Below are the code and all the weights of a small trained network. Each question names an input and a class and asks about switching units off, where a switched-off unit gives its printed mean instead of its output.

import numpy as np


def w(rows, s, z=0):
    codes = np.array(rows[::2]) - 128.0
    scale = np.full(codes.shape[1], s)
    scale[-1] = z or s
    return codes * scale


def norm(h):
    return h / np.sqrt((h * h).mean(-1, keepdims=True) + 1e-5)


def f(y):
    return y / 2 * (1 + np.tanh(0.7978845608 * (y + 0.044715 * y**3)))


def log_softmax(a):
    a = a - a.max(-1, keepdims=True)
    return a - np.log(np.exp(a).sum(-1, keepdims=True))


def net(x, mask):
    res = np.array(x, float).reshape(1, 3) / 4 @ E
    u = 0
    for l in range(4):
        y = f(norm(res) @ A[l][:, :-1].T + A[l][:, -1])
        res = res + np.where(mask[u : u + 9], y, B[l][:, -1]) @ B[l][:, :-1]
        u += 9
    return log_softmax(norm(res)[-1] @ U[:, :-1].T + U[:, -1])


A, B = {}, {}
E = w([
[147,83,15,86],'x0',
[251,137,136,182],'x1',
[198,105,182,45],'x2',
],0.00019)
A[0] = w([
[252,149,126,203,185],'0.n1',
[117,186,228,172,186],'0.n2',
[184,62,195,41,27],'0.n3',
[60,82,127,106,144],'0.n4',
[230,150,125,164,59],'0.n5',
[94,141,104,176,80],'0.n6',
[164,78,192,51,65],'0.n7',
[82,203,59,248,235],'0.n8',
[159,127,82,99,2],'0.n9',
],0.0022,0.00033)
B[0] = w([
[162,146,190,29,218],'0.n1',
[164,61,177,158,243],'0.n2',
[163,252,42,239,234],'0.n3',
[99,157,193,70,195],'0.n4',
[181,93,142,25,138],'0.n5',
[161,173,115,123,118],'0.n6',
[113,200,93,206,216],'0.n7',
[207,223,93,193,252],'0.n8',
[116,42,123,70,95],'0.n9',
],0.0015,0.00042)
A[1] = w([
[103,137,111,129,242],'1.n1',
[138,206,149,123,59],'1.n2',
[157,214,173,102,169],'1.n3',
[132,4,40,78,254],'1.n4',
[44,111,140,130,168],'1.n5',
[143,116,180,143,72],'1.n6',
[154,174,126,154,77],'1.n7',
[147,32,107,136,156],'1.n8',
[134,23,68,110,240],'1.n9',
],0.0021,0.0003)
B[1] = w([
[200,72,145,149,186],'1.n1',
[143,122,80,157,200],'1.n2',
[105,94,57,149,252],'1.n3',
[145,233,218,214,91],'1.n4',
[213,122,156,30,152],'1.n5',
[72,109,124,138,118],'1.n6',
[77,106,70,111,198],'1.n7',
[45,175,186,145,52],'1.n8',
[123,225,246,183,78],'1.n9',
],0.0012,0.00042)
A[2] = w([
[159,214,70,139,100],'2.n1',
[111,100,112,44,129],'2.n2',
[71,114,124,43,207],'2.n3',
[4,113,111,55,225],'2.n4',
[140,105,178,156,128],'2.n5',
[183,208,165,156,206],'2.n6',
[136,237,33,66,3],'2.n7',
[201,160,174,59,217],'2.n8',
[45,115,81,164,188],'2.n9',
],0.0016,0.00045)
B[2] = w([
[40,108,79,129,253],'2.n1',
[244,104,135,132,97],'2.n2',
[241,173,126,131,134],'2.n3',
[253,173,152,140,174],'2.n4',
[52,134,143,121,102],'2.n5',
[27,189,122,92,250],'2.n6',
[83,91,156,145,215],'2.n7',
[122,189,103,191,211],'2.n8',
[200,146,132,93,229],'2.n9',
],0.0012,0.00034)
A[3] = w([
[115,124,59,178,149],'3.n1',
[135,95,162,166,152],'3.n2',
[125,6,156,151,86],'3.n3',
[81,178,129,79,204],'3.n4',
[101,158,140,103,116],'3.n5',
[172,150,170,164,119],'3.n6',
[124,59,151,131,88],'3.n7',
[132,114,80,109,254],'3.n8',
[170,112,97,141,110],'3.n9',
],0.0022,0.00069)
B[3] = w([
[100,34,95,59,254],'3.n1',
[104,130,121,158,129],'3.n2',
[103,249,198,216,83],'3.n3',
[140,119,181,245,172],'3.n4',
[193,124,165,218,108],'3.n5',
[99,124,70,63,152],'3.n6',
[128,221,93,171,68],'3.n7',
[83,77,198,133,251],'3.n8',
[90,145,138,80,173],'3.n9',
],0.0013,0.00057)
U = w([
[30,1,7,99,254],'0',
[254,154,165,31,69],'1',
[45,219,218,239,62],'2',
],0.0055,0.00074)

Each question gives the input, the list of numbers given to net, and the class t.
The units are the neurons (one row each of A and B). Each row of codes is followed by its name. A weight is (code - 128) times the scale printed after its matrix; where a second scale follows, it is the last column's (A, B and U).
mask holds one flag per neuron, layer by layer. A switched-off neuron (its flag False) gives its mean, the last column of its row in B, instead of its output. The means were averaged over made-up inputs and are rounded, as every weight is.
A unit's drop is (log p(t) with every unit on - log p(t) with that unit switched off) / (log p(t) with every unit on - log p(t) with every unit switched off).
The circuit of an input: a set's keep is (log p(t) with only the set's units on - log p(t) with every unit switched off) / (log p(t) with every unit on - log p(t) with every unit switched off). Starting from the 12 units with the biggest drops (on a tie, the unit counted first), units are removed one at a time, each time the one whose removal leaves the highest keep (on an exact tie, the one counted first), for as long as the keep stays at least 0.8.
circuit, biggest first: the units of the circuit, biggest drop first
top k neurons: the k neurons with the biggest drops, biggest first
k most important neurons of layer l: the k neurons of layer l with the biggest drops, biggest first
input [5,7,8], class 0: circuit, biggest first -> [1.n5, 2.n4]
input [7,-7,6], class 1: circuit, biggest first -> [2.n4, 2.n3]
input [-2,7,-5], class 1: circuit, biggest first -> [0.n1]
input [6,-6,1], class 1: circuit, biggest first -> [0.n4, 2.n4, 2.n3]
input [5,4,2], class 2: circuit, biggest first -> [1.n4, 0.n8, 1.n9]
input [7,-2,-2], class 2: top 2 neurons -> [1.n4, 0.n3]
input [6,-8,0], class 1: circuit, biggest first -> [0.n4, 2.n4, 2.n3]
input [-7,-3,7], class 0: circuit, biggest first -> [1.n9, 1.n3]
input [5,2,-4], class 2: top 3 neurons -> [0.n3, 0.n7, 1.n4]
input [-5,-1,5], class 0: top 2 neurons -> [0.n3, 0.n7]
input [-8,5,6], class 2: 2 most important neurons of layer 1 -> [1.n5, 1.n6]
input [-2,-1,1], class 2: top 3 neurons -> [0.n2, 3.n3, 0.n8]
input [4,-7,-2], class 1: top 3 neurons -> [0.n3, 0.n4, 0.n2]
input [8,-2,-7], class 2: 3 most important neurons of layer 1 -> [1.n4, 1.n9, 1.n3]
input [-4,-5,-3], class 1: top neuron -> [0.n3]
input [-3,8,-8], class 0: top 2 neurons -> [0.n8, 1.n5]
input [-5,8,-5], class 1: top 4 neurons -> [0.n1, 0.n5, 0.n3, 0.n7]
input [-8,3,8], class 0: 2 most important neurons of layer 0 -> [0.n3, 0.n7]
input [7,0,5], class 2: 2 most important neurons of layer 0 -> [0.n8, 0.n9]
input [1,-5,-4], class 1: 3 most important neurons of layer 0 -> [0.n3, 0.n4, 0.n7]
